z85: [ 59.0  85.8  63.0  60.0   8.6  50.3 -44.3 -17.5 -32.6 -12.0  86.8 -15.6
  43.8 -48.9 -44.4  67.0 -22.8  -8.3  29.1  73.6  31.1  33.6  30.9   7.7
 -51.4  43.9 -33.3 -24.2   4.0  17.7  63.5]
z974: [ 48.2  41.8  31.0  37.3   3.7   4.9 -82.1 -34.5  -7.5   4.4  54.2 -32.7
  32.7 -54.1 -20.8  19.4 -17.0   9.5  29.9  58.2  30.7  43.2  26.4  -8.9
 -57.9 -16.9 -50.8 -52.2  -9.8  16.1   7.5]
z859: [-57.2 -78.1 -53.5 -56.6 -40.4 -43.5  37.2  38.0   6.6  -3.7 -86.1  30.9
 -58.8  14.2  10.1 -65.2  -0.2  -6.4  14.7 -53.1  32.0  16.3 -16.0  43.3
 -32.9 -48.2  26.7  20.6 -18.1  48.4 -47.5]
succ: [43.2]
[26.4]
succ: [31.0]
[37.3]
succ: [-17.5]
[-32.6]
succ: [43.8]
[-48.9]
succ: [37.3]
[3.7]

z149: [-24.7  19.8  25.6  37.0  -4.6  33.4   5.2]
z640: [-31.3 -16.1  13.3 -10.7 -65.6 -41.7 -30.6]
z129: [-31.3  15.3  13.3 -10.7 -65.6 -41.7 -10.6]
[-24.7  19.8  25.6  37.0  -4.6  33.4   5.2]
z149
succ: [25.6]
[37.0]

z259: [ 15.5 -13.7  55.1  17.4 -10.1   5.1 -14.4 -47.9 -21.8  -4.0  -4.7  36.0
   3.2 -31.8]
z924: [ -3.9  -6.1  17.0  -2.3   1.3   0.5  12.2  18.2 -22.8  -2.3  39.3 -22.1
 -18.1 -25.9]
z439: [ 14.7 -21.8  68.4   1.3  -7.4  16.7 -15.3 -36.2 -34.7  10.4  34.5  36.9
  -1.3 -67.9]
z625: [ -8.0  -0.3   2.9   1.4   2.7  -7.1  19.0  27.6 -19.8  -9.3  31.0 -38.0
 -23.4  -9.0]
z37: [ 14.4 -16.3  61.7  13.4  -9.5   8.1 -13.0 -42.3 -29.1  -0.9  10.9  33.1
  -1.1 -44.9]
z310: [ -0.9  -4.0   6.5  -4.6   0.7   4.1   0.1   4.9  -7.5   3.4  16.6  -1.9
  -3.0 -14.4]
z303: [-10.4  -3.8   5.5  -6.0   4.0  -2.2  22.1  38.4 -25.4  -3.2  53.3 -41.8
 -28.1 -25.2]
z788: [-16.2   4.0 -40.7 -36.0  14.6  12.9   6.1  53.8  13.4  25.1  43.7 -25.8
  -2.9  -7.8]
z260: [-17.4   5.3 -41.4 -28.9  12.7   6.5  12.5  57.0   9.9  14.1  54.7 -37.1
  -8.1   0.4]
z372: [ 15.7 -12.4  48.0  15.8 -10.1   5.2 -17.3 -49.9 -15.6  -2.4 -14.1  41.2
   8.4 -24.9]
z583: [ -4.0 -10.1  24.0 -10.0   3.0   7.9   8.6  19.3 -27.9   5.3  54.8 -17.4
 -18.1 -43.3]
succ: [54.8]
[-17.4]
succ: [-41.8]
[-28.1]

z160: [ 59.6  24.4  38.4 -29.8  15.7  16.5  36.7  29.2  51.5  41.3   9.1 -27.0
  71.9  20.4  26.2  -2.4 -23.1]
z607: [ 53.1  17.1  25.2 -12.4  25.9  31.3  27.0  40.3  28.5  20.5  35.1 -52.2
  15.1  11.9  27.4 -18.8  -3.7]
z916: [ 59.6  -2.5  38.4 -29.8  15.7  16.5  36.7  29.2  -2.1  41.3   9.1 -27.0
  71.9  20.4  26.2  -2.4 -23.1]
z893: [ 59.6  24.4  38.4  15.8  59.7  16.5  36.7  16.4  51.5  41.3   9.1 -27.0
  71.9  20.4  26.2  -2.4 -23.1]
succ: [25.2]
[-12.4]
[ 59.6  24.4  38.4 -29.8  15.7  16.5  36.7  29.2  51.5  41.3   9.1 -27.0
  71.9  20.4  26.2  -2.4 -23.1]
z160
succ: [-12.4]
[25.9]
succ: [15.1]
[11.9]
succ: [40.3]
[28.5]
succ: [27.0]
[40.3]
succ: [53.1]
[17.1]

z664: [-11.9  -9.0  11.0  13.2 -19.6   2.9  13.5   2.4  36.8  -8.3 -20.3   2.8
   6.4   4.6  10.6 -11.1   8.5   2.7  12.2   9.0  -4.6  -8.5   9.0 -38.5
  13.9 -14.7  18.8 -17.9 -45.2 -14.0   9.4 -47.3 -31.3  17.8  12.5  13.2
 -21.7   7.1  -6.2  25.1 -19.2   7.2 -20.2 -18.5]
z232: [-12.3   5.2 -12.2  -6.1   1.6  13.9  -7.9  13.1 -45.3  41.8   9.9  -7.9
  16.5  14.3  29.6   5.0   2.1   0.6 -12.8   6.4   5.6   3.0  19.4 -10.4
 -12.5   5.1  14.0 -72.1 -15.9  -0.7   5.0  -6.3   8.3   3.0  53.6 -34.0
  -4.0  -2.2 -38.1  17.1 -14.6 -55.6  -7.5   9.3]
z478: [-25.2 -29.7  -3.2   9.5 -12.7  12.3  19.0  -2.8 -14.7  44.8 -31.0  21.8
   1.9  33.3  -5.8  13.2 -31.7 -35.7  18.8 -25.7 -28.3  -8.5  28.3  22.5
  14.3 -19.6 -56.6 -31.9   3.1  58.4  -5.3   1.6   4.0  13.2  -6.6   4.5
   1.5  43.4 -43.3  -7.4 -13.0 -15.6  -1.6   0.4]
z178: [-12.3   5.2 -12.2  -6.1   1.6  13.9  -7.9  13.1 -45.3  41.8   9.9  -7.9
  16.5  14.3  29.6   5.0   2.1   0.6 -12.8   6.4   5.6   3.0  19.4 -10.4
 -12.5   5.1  14.0 -72.1 -15.9  -0.7   5.0  -6.3   8.3 -13.5   4.1   6.5
  -8.5  -1.7  -1.1  -1.4  -7.6  -9.6 -14.1  53.6]
z609: [ 46.3   7.0 -19.8 -16.3   7.2  18.9   3.5  -1.7  -8.3 -12.9  -8.7 -18.1
  33.7 -16.9 -35.8 -14.4   5.1  15.0   6.4 -11.8  -3.7  18.2 -59.5   0.2
 -36.3   1.6   9.2 -22.1  18.8 -21.6  14.6   1.0  -9.7 -11.8  11.8   9.8
  23.0  15.1  -4.9  23.2  13.7   1.6  -8.5  34.9]
z578: [-25.2 -29.7  -3.2   9.5 -12.7  12.3  19.0  -2.8 -14.7  44.8 -31.0  21.8
   1.9  33.3  -5.8  13.2 -31.7 -35.7 -44.9 -25.7 -28.3  -8.5  28.3  22.5
  14.3 -19.6 -56.6 -31.9   3.1  58.4  -5.3   1.6   4.0 -15.0  -6.6  -5.7
  33.0  18.6 -22.3   5.2 -38.0   2.1  -2.6 -21.8]
z81: [  6.8  17.8 -26.3 -50.2 -37.8  -3.4   2.4  16.2 -29.7   1.6  -6.9  30.9
 -29.6  13.0 -14.5  -0.7  24.8  23.8 -25.0 -42.2  -5.1  -2.4  15.0   6.3
  33.6  -3.7  18.2 -38.0  -5.7 -13.8   7.6   4.8 -20.1  -5.8   9.1   0.8
   8.7 -17.2  34.5 -40.7   3.7 -34.8  18.7  18.0]
z996: [-31.1 -11.8  18.0 -16.2  23.6 -21.2 -17.7  17.0 -13.1  -7.7  44.3 -14.7
 -17.0  31.7  -6.9   7.7  36.5  -9.8 -23.3  41.7  18.4  20.4  13.6  54.3
  -5.8  21.3  17.5  -8.4  -6.7 -14.2 -31.8   5.9   0.2  21.1  12.0   5.3
  20.7  -2.5  -6.3  22.8  -3.2  -4.6 -38.9 -14.1]
z963: [ -1.0  10.2 -16.3  -0.4  -4.7   7.1  -4.7 -13.0  -9.5  -4.4  -5.6 -26.2
  28.7   4.2  59.9  -1.6   4.5   3.7 -10.4 -11.9 -15.7  -2.8 -21.9  -8.7
  10.8  -1.0   6.7 -13.1  14.0 -14.9  15.8   0.1   1.1 -15.5  34.7  23.0
  -6.0 -10.3 -13.2  75.5  -6.7   9.4 -11.1  -2.6]
succ: [-20.3]
[2.8]
succ: [13.5]
[2.4]
succ: [18.9]
[3.5]

z810: [-47.9 -22.8 -45.2  43.3  14.9  36.7]
z148: [-39.4 -18.0  47.2  66.9  37.3  22.2]
z991: [ -9.4 -28.9 -45.4  47.1  14.3 -39.3]
z550: [-39.4 -18.0 -58.6  66.9  23.8  22.2]
succ: [37.3]
[22.2]
succ: [-47.9]
[-22.8]
succ: [47.1]
[14.3]
succ: [-22.8]
[-45.2]

z994: [-6.3  5.6 -3.6 56.8  5.5]
z516: [-2.0 -0.1  0.0  7.4 -0.2]
z618: [ 2.8  6.4 -4.0 26.4 -1.6]
z543: [ 0.0  5.6 -3.6  3.8  7.3]
[ 0.0  5.6 -3.6  3.8  7.3]
z543
succ: [2.8]
[6.4]
succ: [-0.1]
[0.0]
succ: [7.4]
[-0.2]
succ: [56.8]
[5.5]
succ: [3.8]
[7.3]
succ: [-2.0]
[-0.1]

z978: [-58.0   4.1  12.9  -6.2  32.6  -7.0  39.1  -9.8   2.6 -17.1  41.7   3.9
 -11.6  13.4]
z40: [-58.1   4.0  12.6  -6.2  32.5  -6.9  39.1  -9.6   2.6 -17.2  41.4  31.9
 -11.5  13.5]
z826: [-16.9  20.4 -15.0  45.7   3.3  -3.9  39.8  19.6  -1.6  -9.9  33.7  -2.6
 -41.9  32.0]
z518: [-16.9  20.4  19.5  45.7   3.3  -3.9  39.8  19.6  -1.6  -9.9  33.7  -2.6
 -41.9  32.0]
z688: [-16.4  20.2  19.5  45.7   3.3  -3.8  40.1  19.5  -1.6  -9.2  33.8  -2.5
 -41.8  32.0]
z296: [-16.8  20.3  19.5  45.4  20.2  -3.8  40.0  19.7  -1.4  -9.7  33.6  -2.5
 -41.9  32.0]
succ: [20.3]
[19.5]
succ: [45.4]
[20.2]

z126: [ 12.6  -7.7 -86.5 -43.0]
z668: [-32.4 -61.7  29.3  64.0]
z99: [ 71.2 -67.9  21.5  -6.1]
z332: [ 77.7 -62.4 -52.5  13.9]
z105: [-81.0  57.7  13.2 -50.7]
z888: [ 14.7 -16.9  20.1  68.3]
z931: [ 53.0  79.1  64.1 -39.3]
z400: [37.9 23.0 55.0 39.2]
z529: [-3.8 15.1 39.1 57.6]
z878: [-19.4 -18.8  44.0  -1.2]
succ: [79.1]
[64.1]
succ: [-16.9]
[20.1]
succ: [-81.0]
[57.7]

z500: [-43.1 -43.2  46.9  51.5   1.0]
z675: [ 23.7 -51.7  12.0  46.8  68.8]
z465: [ 20.8 -52.6  14.9  30.7  70.2]
z337: [ 18.6 -51.6   0.9 -14.3  30.8]
succ: [46.8]
[68.8]
succ: [-51.7]
[12.0]
succ: [46.9]
[51.5]
succ: [51.5]
[1.0]
succ: [14.9]
[30.7]
succ: [-43.2]
[46.9]
succ: [0.9]
[-14.3]

z120: [ -5.7  -3.9   0.0  -1.6   0.7   3.1   5.1   6.2   0.0   6.5 -51.1   5.8
   4.3   2.2  -0.3  -0.3  -2.7  -0.7  -6.0  -6.5  -6.1  -4.6  -2.5  -0.2
  -3.9   2.3   4.4   5.9   6.6   6.2   4.9 -13.6  14.6   3.1   7.9   0.6
  -1.8  -1.2  -4.1  -5.7  -6.5  -5.9  -5.3  -3.5  -1.2   1.4   3.7   5.3
   6.4   6.4   5.5   3.8   1.6  -0.8  -3.2  -5.1  -6.3  -6.4  -5.9  -4.2
  -2.1]
z452: [ -4.5  -4.2   0.0  -3.3  -2.1  -0.7   1.0   2.4  -0.6   3.5 -15.9   4.4
   4.5   4.2   3.4   0.8   2.2   0.9  -0.7  -2.3  -3.4  -4.2  -4.5  -4.3
  -4.2  -3.7  -2.5  -1.1   0.4   1.9   3.1 -13.6   1.2   4.1 -18.3   4.5
   4.4  -0.2   3.8   2.7   1.4  -0.2  -1.7  -3.0  -4.6  -4.7  -4.7  -4.5
  -4.4  -4.3  -4.2  -4.1  -3.8  -3.6  -3.3  -3.1  -2.9  -2.6  -2.3  -2.0
  -1.6]
z218: [ -5.7  -3.9   0.0  -6.0   0.7   3.1  -8.4   6.2   0.0   6.5 -51.1   5.8
   4.3   2.2  -0.3  -0.3  -2.7  -4.7  -6.0  -6.5  -6.1  -4.6  -2.5  -0.2
  -3.9  -2.6   4.4   5.9   7.9   6.2   7.2 -13.6  14.6   3.1   7.9   0.6
  -1.8  -1.2  -6.9  -5.7  -8.3  -6.3  -5.3  -3.5  -1.2   1.4   3.7   5.3
   6.4   6.4   5.5   3.8   1.6  -0.8  -3.2  -5.1  -6.3  -6.4  -5.9  -4.2
  -2.1]
z843: [ -4.5  -4.2   0.0  -3.3  -2.1  -0.7   1.0   2.4  -0.6   3.5 -15.9   4.4
   4.5   4.2   3.4   0.8   2.2  -6.4  -2.9  -2.3  -3.4  -4.2  -4.5  -4.3
  -4.2  -3.7  -2.5  -1.1   0.4   1.9   3.1 -13.6   1.2   4.1 -18.3   4.5
   4.4  -0.2   3.8   2.7   1.4  -0.2  -1.7  -3.0  -4.0  -4.4  -4.4  -3.8
  -2.8  -1.5   0.0   1.3   2.9   3.9   4.4   4.6   3.9   3.1   1.9   0.3
  -1.3]
[ -4.5  -4.2   0.0  -3.3  -2.1  -0.7   1.0   2.4  -0.6   3.5 -15.9   4.4
   4.5   4.2   3.4   0.8   2.2   0.9  -0.7  -2.3  -3.4  -4.2  -4.5  -4.3
  -4.2  -3.7  -2.5  -1.1   0.4   1.9   3.1 -13.6   1.2   4.1 -18.3   4.5
   4.4  -0.2   3.8   2.7   1.4  -0.2  -1.7  -3.0  -4.6  -4.7  -4.7  -4.5
  -4.4  -4.3  -4.2  -4.1  -3.8  -3.6  -3.3  -3.1  -2.9  -2.6  -2.3  -2.0
  -1.6]
z452
succ: [-3.6]
[-3.3]
[ -5.7  -3.9   0.0  -1.6   0.7   3.1   5.1   6.2   0.0   6.5 -51.1   5.8
   4.3   2.2  -0.3  -0.3  -2.7  -0.7  -6.0  -6.5  -6.1  -4.6  -2.5  -0.2
  -3.9   2.3   4.4   5.9   6.6   6.2   4.9 -13.6  14.6   3.1   7.9   0.6
  -1.8  -1.2  -4.1  -5.7  -6.5  -5.9  -5.3  -3.5  -1.2   1.4   3.7   5.3
   6.4   6.4   5.5   3.8   1.6  -0.8  -3.2  -5.1  -6.3  -6.4  -5.9  -4.2
  -2.1]
z120
succ: [7.2]
[-13.6]
[ -4.5  -4.2   0.0  -3.3  -2.1  -0.7   1.0   2.4  -0.6   3.5 -15.9   4.4
   4.5   4.2   3.4   0.8   2.2  -6.4  -2.9  -2.3  -3.4  -4.2  -4.5  -4.3
  -4.2  -3.7  -2.5  -1.1   0.4   1.9   3.1 -13.6   1.2   4.1 -18.3   4.5
   4.4  -0.2   3.8   2.7   1.4  -0.2  -1.7  -3.0  -4.0  -4.4  -4.4  -3.8
  -2.8  -1.5   0.0   1.3   2.9   3.9   4.4   4.6   3.9   3.1   1.9   0.3
  -1.3]
z843

z166: [ 72.1 -57.5 -25.3  66.5]
z643: [ 14.6  11.1   2.1 -15.6]
z473: [-22.4 -28.2  50.9  13.2]
z199: [-1.5 13.9 50.2 24.8]
z929: [ 14.6  11.1 -31.1 -15.6]
z359: [ 31.0 -29.1  49.7  67.0]
z377: [67.1 13.8 50.2  9.1]
z213: [ 72.1 -57.5 -25.3  27.8]
succ: [13.8]
[50.2]
succ: [13.9]
[50.2]

z443: [-33.4 -18.8  45.1 -21.8  52.0 -26.1  -9.3  12.7]
z512: [ 2.0  1.0 -1.4 -1.5 -3.7 -0.2 -2.0  0.8]
z799: [-3.6 -1.6  0.9 -2.7 -0.8 -1.5 -1.2 -0.5]
z757: [-1.4 30.0  1.8 -0.6 -1.5 -0.9 -0.6  0.6]
z433: [ 0.3  2.5 -0.9  1.9  0.7  2.1  1.2 -1.3]
z590: [ 18.6  25.9  29.9 -26.3   4.1  -4.7 -23.2  25.7]
z942: [ -5.9  45.2  -7.6  19.8  64.6  42.5  37.0 -13.5]
succ: [0.9]
[-2.7]
succ: [29.9]
[-26.3]

